Look-ups in named tables: a row name and a column name give one cell, copied from the table.

vur
         gafadu  zikika  basov   lage    vek
lefugi    -1248    4226   4825   1816   8405
guretuv     -73   -1883   8059   2079   9923
non       -1695    3401  -7321  -1899  -8734
vez        -683    2565   6723   2102   9698
gub        2605   -3788  -2417   -659  -8412
kudirud    -380   -2437  -7106  -1550  -8962

zikika of lefugi is 4226
gafadu of gub is 2605
vek of kudirud is -8962
gafadu of lefugi is -1248
basov of lefugi is 4825
zikika of vez is 2565
basov of gub is -2417
zikika of kudirud is -2437
basov of non is -7321
lage of kudirud is -1550
lage of guretuv is 2079
basov of guretuv is 8059
vek of gub is -8412
lage of vez is 2102
zikika of non is 3401
gafadu of kudirud is -380
vek of non is -8734
vek of lefugi is 8405
basov of vez is 6723

pufibin =
columns: veboz, noziz, lon, tarevom
nom: [77, 25, 89, 143]
gat: [95, 41, 113, 189]
mugizuf: [132, 187, 250, 129]
zudod: [136, 124, 123, 132]
matan: [89, 52, 97, 137]

tarevom of matan: 137
veboz of gat: 95
tarevom of gat: 189
noziz of nom: 25
lon of zudod: 123
lon of mugizuf: 250
tarevom of zudod: 132
veboz of nom: 77
tarevom of mugizuf: 129
noziz of matan: 52
veboz of zudod: 136
lon of gat: 113
tarevom of nom: 143
lon of matan: 97
veboz of mugizuf: 132
noziz of zudod: 124
lon of nom: 89
noziz of mugizuf: 187
Which row has the largest tarevom? gat

nogifak:
|  | zab | zoka | rupemir | nodud |
|---|---|---|---|---|
| kozofel | 9.145 | 8.935 | -0.745 | 5.865 |
| zisupi | -4.429 | -4.177 | -1.760 | -3.079 |
| zos | -5.674 | -6.022 | 0.221 | -6.066 |
| dok | -3.242 | -3.471 | -0.313 | -3.569 |

dok, zoka => -3.471
kozofel, zoka => 8.935
kozofel, rupemir => -0.745
zos, zoka => -6.022
zisupi, zab => -4.429
zos, zab => -5.674
dok, rupemir => -0.313
kozofel, nodud => 5.865

Table pomul
|  | rakevef | bup | vuv | fiza | betagu | nug | dobuv | bop | lidazez |
|---|---|---|---|---|---|---|---|---|---|
| kol | 157 | 156 | 155 | 156 | 157 | 157 | 156 | 155 | 157 |
| piga | 149 | 153 | 169 | 170 | 134 | 137 | 159 | 143 | 177 |
| des | 78 | 85 | 125 | 204 | 209 | 113 | 51 | 197 | 72 |
| rof | 164 | 16 | 89 | 88 | 188 | 89 | 141 | 189 | 158 |

nug of piga is 137
bup of rof is 16
nug of kol is 157
vuv of rof is 89
betagu of des is 209
bup of kol is 156
Row with the largest bop: des

zigo =
         kig  bised  ronu  tuzitif  mivep
fivitu   131    109   105      103    112
vadof    202    119    97       56     65
zus      173    122   105       70     79
vuru     113    113   113      112    112
vasi     179    115   102       72     71
tel      199     75    28      101    109
puf      202    118   101       58     60
niriral  115    111   110      113    112
doboza   104    108   118      133    117
digefi   177    119    99       66     80
vif      221     15    89      185    116

What is the ronu of doboza in zigo?
118
What is the kig of niriral in zigo?
115
What is the ronu of puf in zigo?
101
What is the ronu of niriral in zigo?
110
What is the kig of zus in zigo?
173
What is the bised of zus in zigo?
122
What is the bised of puf in zigo?
118
What is the mivep of vif in zigo?
116

bim
         vuso  sigipa  vupi  lak
zelal     148      99   103   87
pid       148     193   154  131
pov       121     100   140  195
toku      136     122   113   60
fubizos   137     131   134  113
nem       103      85   118   86
mobad     139     135   151  191
sazu      149     145   113   50
dorono     93      91   126  108
tupu       86      38    89  110
zon       134     139   160  209
vinazar   129     135   125   76
suk       161     170   165  186
letigi    140     150   137  113

vinazar, sigipa => 135
tupu, sigipa => 38
mobad, vupi => 151
pov, vuso => 121
pov, lak => 195
vinazar, vuso => 129
pov, vupi => 140
suk, vuso => 161
mobad, sigipa => 135
letigi, lak => 113
dorono, lak => 108
suk, sigipa => 170
zon, vuso => 134
tupu, vupi => 89
zelal, lak => 87
nem, vupi => 118

Table muf
cols = dig, kam, pokif, noso, tubasi, salavos, zon, kofed, gepo, vozedo
kegom: [123, 119, 46, 122, 72, 81, 167, 119, 89, 96]
lalat: [114, 122, 168, 124, 154, 132, 93, 121, 145, 140]
vin: [115, 123, 235, 124, 198, 175, 103, 122, 174, 155]
suket: [114, 123, 235, 124, 198, 177, 97, 122, 174, 155]
tubiba: [118, 120, 33, 122, 63, 75, 135, 119, 83, 93]

vin, kam: 123
kegom, pokif: 46
kegom, noso: 122
tubiba, tubasi: 63
suket, vozedo: 155
lalat, vozedo: 140
kegom, zon: 167
vin, dig: 115
lalat, kam: 122
vin, pokif: 235
kegom, tubasi: 72
lalat, kofed: 121
tubiba, kofed: 119
kegom, vozedo: 96
lalat, pokif: 168
kegom, dig: 123

vosisuk
fields: pidutu, gofisiv, mep, zagi
leg: [190, 63, 109, 91]
gabezo: [185, 121, 168, 209]
putivil: [107, 172, 117, 214]
ped: [184, 156, 176, 212]
sebefoz: [197, 87, 97, 110]

What is the pidutu of gabezo in vosisuk?
185
What is the zagi of leg in vosisuk?
91
What is the zagi of putivil in vosisuk?
214
What is the pidutu of ped in vosisuk?
184
What is the zagi of ped in vosisuk?
212
What is the zagi of sebefoz in vosisuk?
110
What is the mep of ped in vosisuk?
176
What is the gofisiv of putivil in vosisuk?
172

sitiko =
         mima  zanu  sekita  vev  rut  zagela  pev  ger
dotogup   113    86     121   80   95      80   80   86
mik       104   106      81   78  153     129  125  107
bapo       99    99     178   98  111     126  101   86
bapav     107    83     154   99  117      66  140   96
fis       123    97      62  126  105      99   90  119
fot       122   105      99   70  112     116  106  100
tenov     100   107      58   58  119     212  125  141
kag       100   101     104   39  113      30  114  108
bonis      98   119      89   67  107     107   97   74
tolam     118   122     102  114   75     126   96  106

bapav, rut: 117
bapav, vev: 99
bapo, vev: 98
kag, vev: 39
dotogup, zagela: 80
bapav, zanu: 83
kag, pev: 114
bapav, mima: 107
mik, ger: 107
mik, pev: 125
bapo, ger: 86
bapav, zagela: 66
tolam, ger: 106
fot, mima: 122
fis, rut: 105
dotogup, ger: 86
bapo, sekita: 178
mik, rut: 153
Row with the largest pev: bapav

pudafiv.tsv
	suso	tigo	med	nalane	lin	bov	vun	febokuv	maza	vegikid
mis	4684	6512	4706	5889	5311	1360	4715	5561	5977	6720
zeseb	4563	6668	4697	6013	5943	7331	4657	5626	6281	7007
dupu	4586	6676	4504	5929	6542	5632	4497	5471	4894	6945
tet	4632	3101	4694	3345	5691	2476	4739	3764	3490	2840
semufi	4409	-7327	4473	-3212	-2685	6960	4439	-572	1949	-8600

vun of dupu is 4497
bov of tet is 2476
suso of mis is 4684
tigo of dupu is 6676
med of semufi is 4473
nalane of mis is 5889
bov of semufi is 6960
med of dupu is 4504
vegikid of mis is 6720
nalane of semufi is -3212

zazoro:
,robuvo,seb,zag,pebe,mok,fip
dep,67.072,60.188,52.889,58.738,51.283,74.287
pifaba,50.365,59.292,46.385,66.030,52.643,6.113
pum,48.199,59.536,51.650,57.066,55.577,66.561
bori,27.956,61.393,56.907,69.426,55.955,75.221
kop,55.378,60.417,56.310,33.057,55.173,60.875
kul,55.995,59.112,50.760,55.871,55.710,26.450
ves,64.933,49.858,58.819,55.158,58.814,47.285

zag of kul = 50.760
fip of pifaba = 6.113
pebe of kop = 33.057
zag of kop = 56.310
mok of dep = 51.283
pebe of bori = 69.426
pebe of pum = 57.066
robuvo of pifaba = 50.365
fip of ves = 47.285
mok of kop = 55.173
pebe of pifaba = 66.030
seb of pifaba = 59.292
pebe of dep = 58.738
mok of bori = 55.955
fip of dep = 74.287
zag of pifaba = 46.385
fip of pum = 66.561
Which row has the largest pebe? bori

darem:
        nodosu  nat  zodutab
led         76   18       73
raloki     222   23      220
ziki       231   21      224

nodosu of raloki is 222
zodutab of raloki is 220
nodosu of ziki is 231
nodosu of led is 76
nat of led is 18
nat of raloki is 23
zodutab of ziki is 224
nat of ziki is 21
zodutab of led is 73
Row with the largest nodosu: ziki

lege =
columns: rin, paza, luvose, tiku, magules, navim, pimes, fubutak
tiv: [135, 135, 139, 193, 140, 135, 140, 148]
fogaset: [184, 136, 187, 96, 204, 133, 144, 184]
vov: [147, 135, 151, 168, 155, 134, 148, 159]
bafof: [140, 136, 144, 189, 147, 135, 134, 151]
puga: [76, 134, 81, 160, 63, 134, 128, 64]

What is the fubutak of fogaset in lege? 184
What is the navim of vov in lege? 134
What is the rin of bafof in lege? 140
What is the tiku of bafof in lege? 189
What is the navim of puga in lege? 134
What is the rin of fogaset in lege? 184
What is the fubutak of bafof in lege? 151
What is the fubutak of puga in lege? 64
What is the magules of fogaset in lege? 204
What is the luvose of fogaset in lege? 187
What is the navim of fogaset in lege? 133
What is the rin of vov in lege? 147
What is the navim of bafof in lege? 135
What is the luvose of bafof in lege? 144
What is the magules of vov in lege? 155
What is the pimes of tiv in lege? 140
What is the paza of fogaset in lege? 136

